array([[ -1.3,  30.1,   3.4,   9.5, -20.7,   3.7, -25.5, -27.1,  -1.3],
       [ 13.7, -51.6, -17.7,  11.9, -35.2,  30.4,   9.3,   9.3, -32.9],
       [  3.2, -46.7,   9.8,  -4.8,  38.4, -13.5, -26.6, -10.3,  -3.1],
       [  6.0,  14.6, -29.8,  11.3,  29.5,   2.1,  -6.1,   1.8, -19.9],
       [ -9.8, -62.8,  -5.0, -34.6,   3.0,  -8.9,  -8.9,   1.0, -42.6],
       [ 29.5, -33.5, -11.2,  27.5,  -5.8,  -6.4,  -8.1,   0.2,   8.8]])
The first entry in reading order -> -1.3
Which number is the entry directly below 38.4?
A: 29.5
Which number is the entry just right of 0.2?
A: 8.8
The top entry of the column that holds the largest entry is -20.7
The smallest entry in the first row -> -27.1
The second entry in reading order: 30.1
Which number is the entry just right of 9.8?
A: -4.8
Which number is the 4th entry in reading order?
A: 9.5
Which number is the entry just right of -35.2?
A: 30.4
The entry just left of the smallest entry is -9.8
Which number is the 2nd entry on the main diagonal?
A: -51.6
The entry just right of 3.7 -> -25.5
Which number is the entry in the bottom-left corner?
A: 29.5
Which number is the entry directly below 3.4?
A: -17.7
Which number is the last entry in the row that holds the largest entry?
A: -3.1
Which number is the third smallest entry?
A: -46.7
Which number is the first entry on the diagonal from the top-right corner?
A: -1.3
The entry directly below the smallest entry -> -33.5
Which number is the smallest entry in the last column?
A: -42.6
The entry just left of -10.3 is -26.6
Which number is the entry just right of the largest entry?
A: -13.5
Which number is the second entry from the end, reading row by row?
A: 0.2
The smallest entry -> -62.8
The entry just left of -51.6 -> 13.7
Which number is the entry directly below -20.7?
A: -35.2
Which number is the entry directly above -4.8?
A: 11.9
The 4th entry from the end, reading row by row -> -6.4
Which number is the bottom entry of the column that holds the largest entry?
A: -5.8
Which number is the entry directly above -10.3?
A: 9.3

Questions about the array below. Rows and columns are numbered from 1.
1) Which number is the entry in the top-right corner?
2) Which number is the entry in row 3 and column 3?
3) Which number is the entry in the bottom-left corner?
4) Which number is the entry at row 1, column 3?
5) Which number is the entry just left of 13.7?
6) Which number is the entry in row 2 and column 1?
7) Which number is the bottom entry of the column that holds the largest entry?
8) Which number is the entry at row 3, column 1?
20.7	-18.3	8.7	1.3	24.8	-40.8	-46.6	-9.5	-28.1	-25.3	-7.2	34.4
0.0	-6.5	-66.0	-0.4	8.4	-18.1	42.6	-13.3	0.9	-35.3	-11.6	10.8
-9.3	8.4	42.4	0.0	27.2	-4.2	-53.3	4.7	-30.1	13.4	4.2	26.9
6.6	-10.0	-13.0	0.7	-37.2	4.2	40.3	4.0	48.5	-1.7	0.5	-55.9
41.1	-25.6	-0.7	3.6	-38.4	-13.1	9.2	5.0	32.0	-8.3	1.6	-56.7
-25.7	18.8	1.6	-2.2	-15.6	57.0	42.8	9.3	22.9	27.4	5.1	-18.1
15.0	-15.6	11.5	1.6	26.4	-35.9	-48.1	-8.4	-30.1	-22.0	-5.8	38.4
-11.6	11.1	35.6	-0.6	29.1	-4.5	-50.9	3.4	-31.4	10.1	3.3	36.7
53.7	-28.4	-12.7	3.9	-22.4	-46.6	-6.7	-8.6	3.3	-30.9	-6.9	-12.3
37.1	-23.5	34.8	5.6	-22.0	-16.1	-54.6	10.0	-7.8	8.3	8.0	-19.0
-20.5	16.6	44.1	-1.4	1.6	41.1	-20.3	13.7	-5.8	58.8	18.4	-8.5
-12.4	7.8	-63.5	-1.8	2.5	-3.4	49.6	-11.5	10.0	-27.5	-10.2	3.6
46.6	-27.0	-6.1	5.2	-37.7	-18.6	8.4	2.0	29.2	-15.8	-0.5	-44.9
-10.8	10.3	42.8	0.1	27.8	-2.8	-52.0	6.7	-29.7	15.8	5.1	27.1
-8.4	9.5	40.9	0.0	-23.3	26.8	-24.5	15.2	6.1	53.9	19.8	-28.7
1) 34.4
2) 42.4
3) -8.4
4) 8.7
5) -20.3
6) 0.0
7) 53.9
8) -9.3

m =
[[-12.4 -27.8  -0.2 -39.7]
 [-19.5 -28.9  -0.9 -32.6]
 [ 68.1 -18.1  28.5 -53.9]
 [ 44.9   7.5  34.5 -71.4]
 [ 51.7  -8.3  22.1 -60.6]
 [-23.0 -22.4  -0.3 -27.7]
 [ 47.8  -2.8  34.9 -68.8]
 [ 53.0  -6.7  31.8 -79.9]
 [ 15.4  -4.8  25.9  -7.7]
 [-43.7 -20.7   3.4 -27.7]
 [ 64.6 -27.1  23.3 -55.1]
 [ 49.0  -1.0  16.7 -80.0]
 [-19.4 -12.2  -1.0 -32.8]
 [ 25.5  -1.6  26.0  -7.1]
 [  6.1  -9.0  15.3 -30.9]]
Indices start at 1.
The entry at row 1, column 1 -> -12.4
The entry in row 1 and column 2 is -27.8
Find the entry in the bottom-left corner.
6.1
The entry in row 1 and column 3 -> -0.2
The entry directly below -6.7: -4.8
Find the top-right entry.
-39.7
Find the entry directly below the largest entry.
44.9
Find the bottom-right entry.
-30.9
Find the entry directly above -43.7.
15.4
The entry in row 3 and column 1 is 68.1
The minimum: -80.0
Find the entry just left of the smallest entry.
16.7
Find the entry in row 2 and column 1.
-19.5
The entry just right of -1.6 is 26.0
Find the entry at row 2, column 3.
-0.9
The entry just right of -20.7 is 3.4
Find the entry directly below -1.6.
-9.0
The entry just right of 44.9 -> 7.5
The entry directly below -0.9: 28.5
Find the entry directly above the smallest entry.
-55.1
Find the entry just left of -1.6.
25.5
Find the entry just right of the largest entry.
-18.1
